In the rows, zero is written as 128.
Each row has a class, written as a number after it.
[173 137 130 115 130 130 155 153 126  93 148 146  69 144 151 134  95 127
 114 134 151 146 154 151 131 167 108 112 170 162 155 101 168 107 164 118
 165  97 114  90 165 100 140 110 122 151 102  97 115  76 102 117]	7
[145 138 113 117 100 111 138  66 103 117 118 158 142 117 111 123 164 110
 131 133 142  57  96 150 109 122  90 118 128 137 204  87 110 123 109 131
 101 105 165 103 148 106 132 133 138  80  93 158 152 124 158 202]	5
[129 144 112 151 147  77 166  99 144 121 159 173 155 129 127 112 148  54
 119  97 111  99 109 138 122 180 156 117 128 122 166 130 120 152 197 125
 145  94 137 112  99 118 111 151 142 166 134 190 142 148 154 165]	3
[134 135 100 111 121 120 138 108  88 138 114 160 132 110 138 136 144 100
 106 162 100 108 134 138 119 115 110 129 113 124 151 117 146 148  76 156
 117  87 160 166 121 122 130 101 111 134 111 222 148 130 133 159]	3
[135 129 117 117 135 106 156 150  95 126 146 149  69 118 128 148 115 113
 127  85 123  76 106 131 108 169 125 109 161 140 141 146 146 119 152 111
 153  66  92 117 145 101 148 127 141 152 113 167 114 112 142 109]	1
[192 138 142  79 110  66 137 158 109 172 108 151  74 124 159 135 122 118
 139 124 167 123 105 132 143 153  99 110 146 123 136 116 161 102 165 108
 149 127 103  75 170  98 170 144 141 111  88  92 122  89 150 116]	2
[117 161 117 110 134 136 150 140  73 132 164 180 148 142 117 110 166 123
 106 126  89 153 171 127 160 168 158 149  99 146 151 123 190 107 149 122
 162 112 128 128 135 115 130  64 150 172 138 208 115 133 106  87]	3
[110 106 104 161 141 110 116  51 150 103 162 130 147 108 110 149 126  97
 122  59 159  89  78 127 112 147 146 123 158  83 109 144 118 122 159 145
 112 144 149 135 140 149  99 165 119 125 152 152 146 143 112  95]	2
[117 162 137 186 127 117 141 158 138 114 148 107 158 169 108 142 149 136
 132  97 149 142 114 107 144 151 148 123 101 109 146 161  84 164 155 126
 136 137 160 108  74 142 109 150 141 113 109 126 104 122 177 208]	0
[151 137  77 128 141 108 139  85  94  93 181 127 155 117  69 114 136 106
  99 107 107  63  88  98  73 196 124 104 129 104 164 150 116 123 137 103
  95  90 152 107 102 110 168 157 130 111 122 156 145 117 187 134]	1
[121 154 121 130 152  99 144 123 113 100 178 119 117 106 130 135 138 141
 137 137  96 137 184 151 135 172 110 130 126 153 146 144 133 149 158 145
 197 129 146 130 129 135 153  80 128 157 119 198  87 130 199 153]	7
[117 161 113  79 130 109 152  88 141 154 138 115 163 143  98 106 160 108
 118 163 113 107 173 121 143 138 140 129 108 139 163 102 148 123 163 140
 109 105 144 120 131 101  87 178 172 124 133 138 123 169 136  79]	5
[110 157 110 111 152 128 144 104 103 170 131 148 106 132 100 141 141  94
 118 152 131  87 173 146 120 158 133  99 128 115 141 100 114 107 168 101
 136  73  84 115 104  77 168 161 142 131 117  74 129 156 179 129]	6
[148 145 131 147 133 118 129 159 109 107 155 144 111 110 122  89 110 105
 139 117 151  91 117 128 118 153 124  98 122 141 167 104 113 117 139 121
 124 124 138 126 129 119 169 109  89 130 103 160 150 127 144 183]	1
[174 139 117 128 131  83 142 116  50 120 139 149 133  97 124 114 139 131
 125 112 121 117 119 153 116 130 118 125 123 123 169 104 169 121 114 129
 125 112 161 120 167 109 130 117 110 135  91 179 126 122 122 129]	1
[157 113 121  93 128 105 130  99 100 128 169 125 128 124 134 145 121 126
 126  94 119 121 102 115 123 127 156 117 102 114 129 175 169 127 114 133
 122 133 194 132 138 127 111 147 157 138 118 204 111 154 145 127]	0
[160 129 127 132 141 126 141 121 158 114 111 145  80 123 168 153 133  87
 145 156 162 111 108 146 136 158  99 123 169 149 109 121 127 140 113 142
 173 102  94 100 151 122 143 155 116 140 106 132 147 130 134 122]	2
[ 99 168 124 131 157 113 139 128 135 113 150 137 133 105 105 153 151 108
  99 118 105 117 105 121 108  95 161 128 135 122 119 170 112 140 128 141
 105 103 167 138 115 152 111 126 157 137 130 188  86 149 217 138]	7
[167 138 141 121 129 120 136 160 117 113 110 163 122 134 154 114 131  84
 120 149 128 150 104 145 137 138 141 112 144 148 141 135 164 110 121 111
 161 120 130 120 139  81 126  84 122 134  68 116 131 132 141 153]	6
[144 140 138 191 162 126 105  99 142  73 131 113 111  88 123 109 139  94
 133  88 163  75 103 152 127 100 144 107 160 123 152 111  91  97 153 133
 116 139 156 124 122 141 151 114  81 117 142 184 158 105 144 155]	7
[137 100 120 143 110 100 128  63 121 115 156 108 125  76 128 149 102 120
 118  64 137  85  76 138  96 132 141 111 158 136 139 165 139 123 145 119
 113 145 176 141 154 170 122 149 120 121 136 212 141 127 164  99]	2
[121 134 101  98 128 109 140 113  72 163 146 131 178 164 114 114 148  93
 130 158  85 154 197 121 147 144 131 132  94 139 153 143 144 118 167 111
 147  88 119 118  92  81 130 119 137 129 120 118 113 155 141 147]	0
[130 112  80 103 119  68 151  37 117  97 137 139 135 116 143 137 121  63
 124 119 114  78  82 148 127 164 112 118 156 148 159 126 129 102 161 140
 132 114 132 161 130 115 102 148 104 143 125 187 150 132 127  96]	5
[174 119 134 101 133 109 127 146 104 121 125 158  75 136 163 148 102 117
 123 134  94 162 130 125 135 145 105 130 151 166 155 112 168 114 144 125
 159  91 108 135 160 111 126 104 112 146  77 153 101  68 109 145]	7
[151 152 129 128 117 119 124 188 116 145 115 114 139 118 135 121 134 107
 118 159  85 158 137 118 127 147 126 118 115 136 138 147 122 151 138 108
 163 148 116 143 128 126 121  65 116 146  85 169 101 146 124 155]	1
[160 136 138 145 140 110 147 141  93 152 116 146 133 113 107 141 146 100
 129 143 126 108  83 149 122 143 119 133 139 117 122 121 124 120 108 147
 112 117 150 102 177 100 119 119 165 137  81 154 121 131 125 171]	1
[124 138 135 115 122  92 106 109 172 138 116 126 141 111 131 128 158  84
 142 126 116 118 116 137 154 151 116 138 113 123 161 127  94 143 174 153
 158 117 135 116  87 163  76 126 120 122 115 195 139 144 135 147]	5
[173 134 131 127 124 120 150 163  86 102 115 147 119 151 128 118 152  92
 134 133 101 151 115 130 112 168 114 126 141 112 168 114 164 129 123 127
 132  80 141  83 146  72 141 132 113 140  67 161 144 113  94 143]	1
[143  79 109 124 125 106  99  90 143 121 174 161 154 105 158 123 115  98
 130  90 131 101  86 114 117 204 110 136 137 129 136 137 110 131 177 157
  92 133 152 121 128 127 118 132 111 113 143 172 142  92 115 131]	2
[157 134 131 110 100 135 148 121  92  64 117 143 125 170 139 146 136 110
 122 163 127 143 167 143 159 167  84 145 162 163 155  87 161  96 120 138
 163 124 162 113 190  69 123 106 124 108  70 136 143 105  71 126]	7
[118 172 113 103 154  90 151 124  39 125 159 153 136 133 115 105 136 106
 120  84 123 137 159 133 137 104 144 103 123 157 195 132 161  88 182 101
 145 103  55 146 128  79 101 101 113 144 129 142 126 142 129 128]	4
[129 149 135 103 124 120 135 147 118 131 101 141 101 120 132 127 124 132
 125  82 176  95 118 138 121 127 133 111 167 121 145  94 150 100 149 106
 152  97  84 131 141  94 146 143 112 138  95  94 155 123  77 108]	3
[147 126  83 121 126 115 140  86 175 130 180 171 159  93 131 105  94  90
 137 112 133  81  75  93  67 204 141  94 144 135 134 154  58 136 162 126
 105 118 186 129  92 164 164 159 101 145 150 220 137 141 174 133]	2
[104 167 156 132 115 110 132 158 145 178 131  97 164 156 148 142 156  91
 119 115 164 146 115 147 137 132 147 120 106 134 123 136 111 149 136 141
 143 172 138 133 131 141  59 126 164 146 109 172  99 153 106 141]	4
[138 130 138 121 128 139 130 139 142 136 162 129 108 117 129 123 145  96
 105 153 114 179 124 146 121 119 131 126 103 130 137 142 121 129 132 162
 100 132 203 110 128 147 106 117 121 136 124 173 129 125 152 156]	7
[150 154 120 119 134 107 145 178 109 112 104 135  81 125 160 130 132 130
 131 124 142 121 140 144 137 120 107 109 148 130 128 115 111 152 133 117
 163 108 113 147 147  74 149 155 123 118 104 139 115 159 166 134]	1
[170 146 132  79 124 115 149 147 106 103  91 154 102 155 173 129 125  93
 127 145 109 140  70 123 133 122 121 115 153 154 173 122 175 105 114 132
 113  87 122 123 162  79 105 133 129 139  53 143 127 101 107 110]	5
[112 138 102  62 131  96 132  89  71 121 124 147 138 142 124 128 106 121
 116 143  76 123 174 115 133 125 122 142  96 158 152 131 170 117 138 119
  95  88 107 153 104  77  82 117 147 160 139 134  92 136 176 141]	5
[158 148 155 115 140 117 137 179 117 116 105 157  64 119 165 138 117  96
 137 146 156  95 117 155 152 134 116  95 152 140 143 112 152 119 112 126
 152 113  77 126 140  78 150  84 131 129  78 139 127 123 135 187]	6
[114 145 139  92 130  96 126 143 125 130 134 139 139 132 120  91 115 123
 157 133  98 134 187 124 167 160 129 139 118 139 164 109 170 108 192 151
 145 108 102 122 116 109  81  96 137 170 135 175 121 136 104 104]	5
[100 151 127 131 163 139 127 119  71 150 168 112 142 162 121 141 131 101
 146 131 124 120 193 125 140 136 134 115 100 141 141 125 101 132 145 120
 174 113  68 150 112 110 123 124 143 132 138 147 115 151 105 137]	4
[108 175 121 114 129 116 166 106 102 167 152 117 138 163 119 132 140 101
 149 147 143 135 196 120 137 175 129 107 106 179 173 107 118 106 167 112
 173 123 115 116 105  96 122 139 127 154 134 134 125 140 157 150]	4
[160 161 150  85 116 121 142 172 135  58 120 137 116 138 115 129 119 124
 104 111 121 129 107 106  99 130 125 109 172 140 170 121 144 120 131 109
 122  84 125 115 146 106 177 130 129 130  59 152 127 113 121 142]	7
[101 157 121 145  91  51 149 147 164 197 127 162 178 116 131 111 139  88
 134 134 142 125 154 142 138 151 125 126 138 129 141 113  97 151 216 145
 165 134 138 124 114 158 103 112 133 142 143 182 103 153 159 142]	2
[139 165 109 144 136  98 171 112 141 137 114 147 123 149 112 149 128  80
 130 186 114 135 133 138 126 172 119 121 148 131 123 121  93 134 146 123
 171 120 117 128 103 126 123 159 115 159 123 138 123 120 161 150]	6
[130 119 114 104 110 103 152  89 138  80 172 173 122 135 136 131  95  93
 146  98 125 116 103 113 134 210  93 113 144 132 159 121 116 101 164 148
 142 130 155 118 131 135 149 123 111 125 141 187 151 103 123 154]	2
[156 140 109  61 116 101 120 117 120 147 146 150 155 122 147 130 164 109
  93 151  89 127 107 123  88 150 102 147  98 155 142 157 116 155 129 134
 122 110 179 124 124 119 142 145 137 148 126 191 131 103 191 125]	3
[115 144 110 169 131  84 133  94 125 157 115 121 132 104  74 143 142 137
 115  75 127 107 133 109 143 161 155 137 107  95 109 156 124 128 163 126
 125 116 157 125  94 144  82 125 146 152 153 161 112 126 189 126]	1
[139 123 104  87 127 102 139 118  68 126 137 159 135 126 115 129 134 126
  90  66 114 107  85 128 114 139 146 138 140 125 132 140 150 105 137 105
 103  88 127 164 131 102 145 146 139 132 121 205 124 109 102  88]	3
[138 155 124  94 133 100 152 122 104 137 128 108 158 153 103 118 157 143
 109 138 118 161 177 136 154 129 137 138 118 133 133 148 183 129 144 135
 147 108 150 116 130  77 104 161 177 134 119 152 113 169 170 124]	0
[123 132 133 113 135 116  93 115 101  97 143 104 112 111  81 130 107 188
 114  43 154 114  98 109 124  92 157 125 127 101 130 157 116  97 162 113
 122 130 120 160 110 149 145 138 126 120 149 155 127 107 141  82]	5
[104 142 121 142 116  80 150  87 112 103 118 150 167  91 100  90 159 117
 155  86 123  72 130 159 127 105 132 130 146 155 201 101 115 130 151 125
 143 100 155 147 130 126 151  98 110 107 108 219 127 160 169 181]	5
[138 161 111 120 120  87 160 108  78 148 107 139 129 102 106 113 157 105
 118 120 158 106 125 156 120  55 158 105 150 149 201 115 152 104 155 102
  99  87 150 121 128 100 149 122 117 108 111 182 123 146 192 143]	5
[205 165 113 104 150  77 153 107 132 108 105 161  77 107 160 142 110 102
 116 162 159 125 108 148 131 134 115 112 197 142 122 111 179 106 141 132
 170 100 101  96 177 121 108 162 127 170 100 142 139 104 132  70]	7
[150 147 114 134 110 112 137 128 115  81 115 132 153 135 107  94 175  91
 122 121 128  77 107 135 128 161 110 119 142  97 195  92 143 124 130 124
  86 104 156  83 109 106 150 165 101  75 101 185 171 136 117 158]	0
[104 154 132 104 142 151 138 144  73 193 145 165 104 138 126 137 150 120
 112 154 100 137 181 147 148  98 131 137  67 156 129 136 146 124 124 116
 136 104 121 129 141  97  91  90 182 155 134 102  99 159 184 168]	3
[141 137 123 141 102  96 145 121  89  85 116 176 115 101 111 114 157 122
 104  89  96  82 118 149 117 131 117 128 146 112 182 104 135 126 131 131
 116  75 183 121 155 134 161 116 117  92  90 211 145 118 151 127]	7
[145 131 114  99 144 125 140 111  92 100 180 150 103 114 126 137 113 123
 123  87 115 127  94 136  98 143 120 108 141 127 144 154  71 108 153 129
 118 123 177 147 147 124 175 132 116 112 109 208 116 109 140 158]	7
[154 149 114 116 157  92 146 105 128 117 131 164 137  97 140 105 117  67
 140 113 150  85 130 163 127 116 123 113 152 134 176 102 127 132 149 134
 121  71 149 118 115 127 122 129 108 139 128 213 147 126 130 173]	3
[186 133 154 100 117 132 150 177  92 111  78 129 119 172 163 136 130 119
 117 151 140 162 112 142 131 110 134 120 170 134 149  95 204 109  86 119
 152  77 143  98 147  66 159 152 150 121  66 141 122 120  88 131]	0
[176 168 153 131 134 144 143 167 101  87 101 149  81 130 152 136 123 126
 120 141 134 127 116 140 121 134 122 103 190 162 162  98 143  95 141  95
 175 112  98  97 168  95 169 114 131 126  72 136 130 105 129 140]	7
[161 114 128 117 129 112 126 138 134  98 165 158 123 134 142  97 114 112
 153  71 130 124  64 107  95 138 121 111 118 109 146 151  90 114 140 144
  72 138 187 123 132 106 146 138 100 137 139 187 130  91 124 167]	2
[152 148  83 108 102 116 166  61 146 126 135 148 149 139 119 102 162  79
 113 139 146  71 142 132 123 169  99 105 117 135 182 105 105 151 139 109
 109  86 164  99 119 109 149 181 133  96 123 146 185 129 152 144]	3
[119 145 131 108 144 121 121 122 155 147 159 124 128 132 127 131 153 105
 155 131 100 135 194 117 147 138 133 138 100 128 125 146 115 151 167 137
 142 122 153 113 139 129  94 123 148 151 121 172  92 151 136 124]	7
[122 165 111 134 136 108 147 125  93  75 185 166 143 114 101 100 174 106
 126 101 107  63  95 123 100 142 121 106 126 125 199 122  73 122 143 119
  83  83 149 106  98 124 166 150 128  84 117 192 135 130 191 176]	7
[127 156  92 118 159 109 147 110 112 131 139 166 133 113 131 121 121  97
 124 170 102  88 187 127 142 174 113 129 122 154 127 103 127 133 150 127
 165  98  99 132 122  94  90 114 142 148 150 120 110 170 166 135]	1
[130 139  99 151 143 141 158  57 134  86 144 159 100 156 139 153 123  74
 127 116 116 111  90 136 118 204 127  96 146 116 147 111  93 113 137 109
 161 109 147 124  91 128 152 173 112 122 132 160 144 105 156 149]	6
[171 140  98 145 135  96 142  84 155  90 145 142 149 114 117 127 129  77
 100 123 139  82  98 135  80 143 142 122 157 167 138 134  76 138 140 107
 138  86 160 134 101 150 119 167  95 158 121 202 126 129 133 127]	7
[187 151 128 132 139 104 135 135 141 103  77 139  81 118 157 120 117 102
 130 148 172 131 109 168 152 173 103 110 195 131 151  74 171  91 145 116
 170 113  91  92 127 109 150 126  80 130  96 110 155  65 115 109]	6
[166 145 129 143 142 111 118  92 159 107 127 150 131 116 145 151 112  66
 134 147 152 125 101 141 132 180 147 113 129 115 115 133 120 143 121 119
 154 139 167 105  82 153  82 153 121 154 103 189 136 160 168 170]	6
[173 150 135 125 153  79 128 121 138 145 155 147 115 110 146 162 161  84
 135 140 139 174  92 131 137 122 126 128 114 116 133 171 130 136 159 167
 141 135 150  83 130 140  84 137 129 173 128 179 122 121 179 140]	2
[156 153 118 139 114  83 153  99 121  55 122 141 162 115  98  89 132  95
 117 128 132 123 112 130 124 160 121 102 156 114 196 105 116 129 150 131
 106 111 144 134  76 117 134 175  75  94 109 202 199 130 137 168]	6
[ 99 160 122  99 165 133 147 101 107 140 132 175 135 125 120 125 113  99
 117 163  73 107 141 101 100 138 176 128 118 169 130 148 139 121 145 126
 140  99 119 141 110 102 116 118 161 171 138 159 105 176 209 153]	5
[190 139  95 135 128  92 141 135  94 131  82 174  91  93 124  97 161 124
 121 134 141  84  89 175 119 160  86 135 161 107 132  86 162 134  89 112
 109  58 116  75 149 114 153 164 128 119 104 160 141 112 171 111]	1
[132 192 130  79 152  96 137 147  84 150 113 117 112 116 101 147 143 153
 114 136 113 109 164 113 140  87 148 127 112 127 155 165 170 134 159 123
 103 118 129 120 155  84  80 126 177 125  94 136  82 156 214 116]	5
[138 120 108  70 138  42 111  71 152 140 137 153 151  86 132 107 108  79
 131  63 137  28  84 140  95 162 101 111 151 108 139 123 113 130 165 142
 116 106 115 137 146 121 102 162 152 126 137 182 145 144 142 126]	4
[151 142 147 116 148 113 126 142 103 115 112  97 100 136 134 145 121 117
 133 105 144 172 117 128 128 101 127 110 165 121 170 129 168 131 166 110
 128 122 106 123 145  86 158 163 109 123  76 124 150  94 151 171]	3
[201 139 126 110 139 103 116 138 136 112 113 131 103 123 150 107 116 129
 139 127 152 149 108 140 143 181 114 115 151 106 126 129 134 116 156 124
 139 131 143 103 126 107 138 168 105 129 101 150 152  88 135  86]	6
[125 138 108  96 129 105 109  92 134 102 138 155 132 124 133 115 113 107
 116 111 113  84 108 109 133 252 109 116 124 109 119 134  87 108 182 135
 112 149 114 144  80 103 143 151 112 126 139 165 167 105 146 122]	6
[177 135 123 128 143 131 132 120 137  90 118 173  91 155 168 132 112  79
 151 158 111 131  84 124 129 223 102 104 156 150 144 113 121  99 122 121
 191  86 111 111  93 104 177 130 102 163  89 163 154  74 160 154]	6
[172 133 134 104 112  95 138 128 104 108  92 147  96 117 150 119 119  91
 143 145 141  85 150 167 160 193  88 112 163 145 156  95 143  92 154 129
 175 112 101 125 146  72 129 113  91 124  74 159 179 121  77 120]	6
[111 157 119 166 122 128 139 115  89 162 104 118 132  94  58 112 137 153
 118  67 162  48 131 139  88  77 162 117 134 129 152 138 110 131 130  69
  84  91 162 134 134 133 153 161 124 104  98 128 142 144 204 155]	3
[180 143 122 147 147 119 151 150 150 122  87 152  55 151 175 143 128  70
 120 160 172 125  91 150 127 146 123 106 209 149 122  94 155 101 153 115
 153 104 102  89 165  68 139 162 118 143  88  92 128  91 139 125]	7
[161 121 116  86 123 108 125 114  86 112 166 159  94 105 140 146 112 109
 127 112 122 140  90 132 104 148 111 109 158 125 155 128 112  92 163 118
 124 118 145 115 135 136 184 132 107 116 115 199 133  90 136 133]	7
[183 131 123 121 140 100 128 162 112 146  94 134 122 144 165 117 140 127
 126 134 127 157 120 135 150 139 139 134 150 118 126 129 209 112 148 123
 136 107 125  85 145  73 105 130 144 157 106 100 101 101 129  88]	0
[126 177 127  63 151  63 116 149  90 118 172 155 152 116 120 108 124 124
 143 109 104 121 154  83 134 157 130 117  93 128 163 147 142 137 169 139
 120 117  78 141 108 114 132 121 136 168 125 196 122 147 178 124]	4
[101 126 130 124 111  80 103 123 149 173 126 110 180 120 100 119 138 127
 107  82 135  94 133 118 109 142 145 141 112 106 111 137 110 170 164 131
  93 119 126 141 115 140  85 177 170 131 147 149 119 154 154  97]	4
